Here is a tiny trained network, its code and every weight. The questions are about switching its units off for an input and a class, where a switched-off unit gives its printed mean instead of its output.

import numpy as np


def w(rows, s, z=0):
    codes = np.array(rows[::2]) - 128.0
    scale = np.full(codes.shape[1], s)
    scale[-1] = z or s
    return codes * scale


def f(y):
    return y / 2 * (1 + np.tanh(0.7978845608 * (y + 0.044715 * y**3)))


def log_softmax(a):
    a = a - a.max(-1, keepdims=True)
    return a - np.log(np.exp(a).sum(-1, keepdims=True))


def net(x, mask):
    res = np.array(x, float).reshape(1, 8) / 4 @ E
    y = f(res @ A[0][:, :-1].T + A[0][:, -1])
    res = res + np.where(mask, y, B[0][:, -1]) @ B[0][:, :-1]
    return log_softmax(res[-1] @ U[:, :-1].T + U[:, -1])


A, B = {}, {}
E = w([
[222,122,164,54,146],'x0',
[139,205,105,50,1],'x1',
[130,175,118,131,209],'x2',
[168,210,208,67,208],'x3',
[20,39,232,25,152],'x4',
[221,45,213,131,102],'x5',
[45,240,226,148,115],'x6',
[150,112,223,252,64],'x7',
],0.0071)
A[0] = w([
[228,145,139,51,81,238],'N1',
[62,210,173,151,160,77],'N2',
[82,90,52,162,168,168],'N3',
[167,127,224,148,222,151],'N4',
[36,33,117,144,125,117],'N5',
[162,62,105,158,74,254],'N6',
[62,77,122,109,117,144],'N7',
[79,118,142,146,26,214],'N8',
[190,171,160,141,100,221],'N9',
[120,110,102,171,151,94],'N10',
[46,183,127,95,93,222],'N11',
[34,101,75,166,190,156],'N12',
[154,134,91,56,172,172],'N13',
[63,80,139,126,115,185],'N14',
[181,132,208,148,162,229],'N15',
[114,26,161,126,11,66],'N16',
[53,77,59,65,124,191],'N17',
[71,217,156,113,157,81],'N18',
],0.012,0.0039)
B[0] = w([
[185,110,121,151,94,234],'N1',
[98,140,208,138,45,223],'N2',
[89,149,71,139,95,232],'N3',
[128,61,162,91,172,254],'N4',
[96,142,134,101,193,218],'N5',
[137,131,129,177,148,227],'N6',
[93,189,148,98,203,183],'N7',
[150,164,154,157,146,216],'N8',
[127,62,119,158,101,203],'N9',
[123,115,98,95,157,167],'N10',
[133,157,160,137,131,228],'N11',
[72,140,87,97,80,244],'N12',
[204,121,116,94,98,222],'N13',
[80,150,139,121,189,190],'N14',
[129,5,128,158,200,230],'N15',
[152,198,146,195,186,218],'N16',
[142,159,118,84,143,230],'N17',
[121,155,212,120,108,221],'N18',
],0.011,0.01)
U = w([
[194,179,107,10,99,126],'0',
[118,47,145,130,171,156],'1',
[51,174,79,63,156,1],'2',
[81,179,199,126,76,148],'3',
[114,189,139,194,161,65],'4',
[137,121,100,180,50,11],'5',
[91,159,12,170,90,222],'6',
[135,112,120,162,158,244],'7',
],0.012,0.0032)

Each question gives the input, the list of numbers given to net, and the class t.
The units are the neurons (one row each of A and B). Each row of codes is followed by its name. A weight is (code - 128) times the scale printed after its matrix; where a second scale follows, it is the last column's (A, B and U).
mask holds one flag per neuron, in row order. A switched-off neuron (its flag False) gives its mean, the last column of its row in B, instead of its output. The means were averaged over made-up inputs and are rounded, as every weight is.
A unit's drop is (log p(t) with every unit on - log p(t) with that unit switched off) / (log p(t) with every unit on - log p(t) with every unit switched off).
The circuit of an input: a set's keep is (log p(t) with only the set's units on - log p(t) with every unit switched off) / (log p(t) with every unit on - log p(t) with every unit switched off). Starting from the 12 units with the biggest drops (on a tie, the unit counted first), units are removed one at a time, each time the one whose removal leaves the highest keep (on an exact tie, the one counted first), for as long as the keep stays at least 0.8.
circuit, biggest first: the units of the circuit, biggest drop first
unit that matters most: the unit with the biggest drop
top k neurons: the k neurons with the biggest drops, biggest first
drop when u is switched off: that unit's drop, to one decimal
input [1,0,-1,0,-1,-4,-3,-3], class 0: circuit, biggest first	N13, N15
input [-5,-8,-1,-7,-5,2,-8,5], class 6: unit that matters most	N3
input [-1,-4,5,-7,-6,7,-5,1], class 6: circuit, biggest first	N3, N4
input [2,7,-6,5,-6,-6,0,2], class 5: circuit, biggest first	N9, N1
input [1,-8,4,3,-4,-8,3,-5], class 3: circuit, biggest first	N2, N18
input [3,1,-2,-4,0,-2,-5,0], class 6: top 3 neurons	N4, N18, N15
input [2,3,0,-5,-6,8,7,0], class 5: circuit, biggest first	N9, N1
input [-8,-4,7,4,4,5,5,-2], class 3: top 2 neurons	N2, N18
input [8,6,6,8,-6,-3,-8,5], class 1: top 2 neurons	N15, N9
input [4,4,-4,6,6,8,0,-5], class 1: top 2 neurons	N15, N4
input [1,-3,-3,-6,-7,-4,8,5], class 3: top 3 neurons	N2, N15, N1
input [7,-1,1,4,6,8,-7,-8], class 0: top 2 neurons	N13, N17
input [-1,-6,6,-5,-6,2,2,4], class 6: top 2 neurons	N3, N18
input [4,-5,6,1,6,-6,-3,-3], class 2: circuit, biggest first	N12
input [1,1,8,-7,-1,1,3,-1], class 6: top 2 neurons	N4, N18
input [-6,-8,-2,-5,4,8,-4,-1], class 2: top 2 neurons	N5, N12
input [4,3,-5,-2,-2,2,-6,3], class 4: top 2 neurons	N16, N6
input [2,0,2,-8,6,3,-5,4], class 4: drop when N16 is switched off	0.1
input [4,-5,8,8,5,-5,4,-4], class 3: drop when N2 is switched off	1.4
input [7,-1,2,-7,-5,-1,-3,6], class 6: top neuron	N4
input [3,-2,0,8,4,-4,1,4], class 1: top 2 neurons	N15, N4
input [2,0,-5,4,-5,0,0,0], class 5: drop when N4 is switched off	0.4
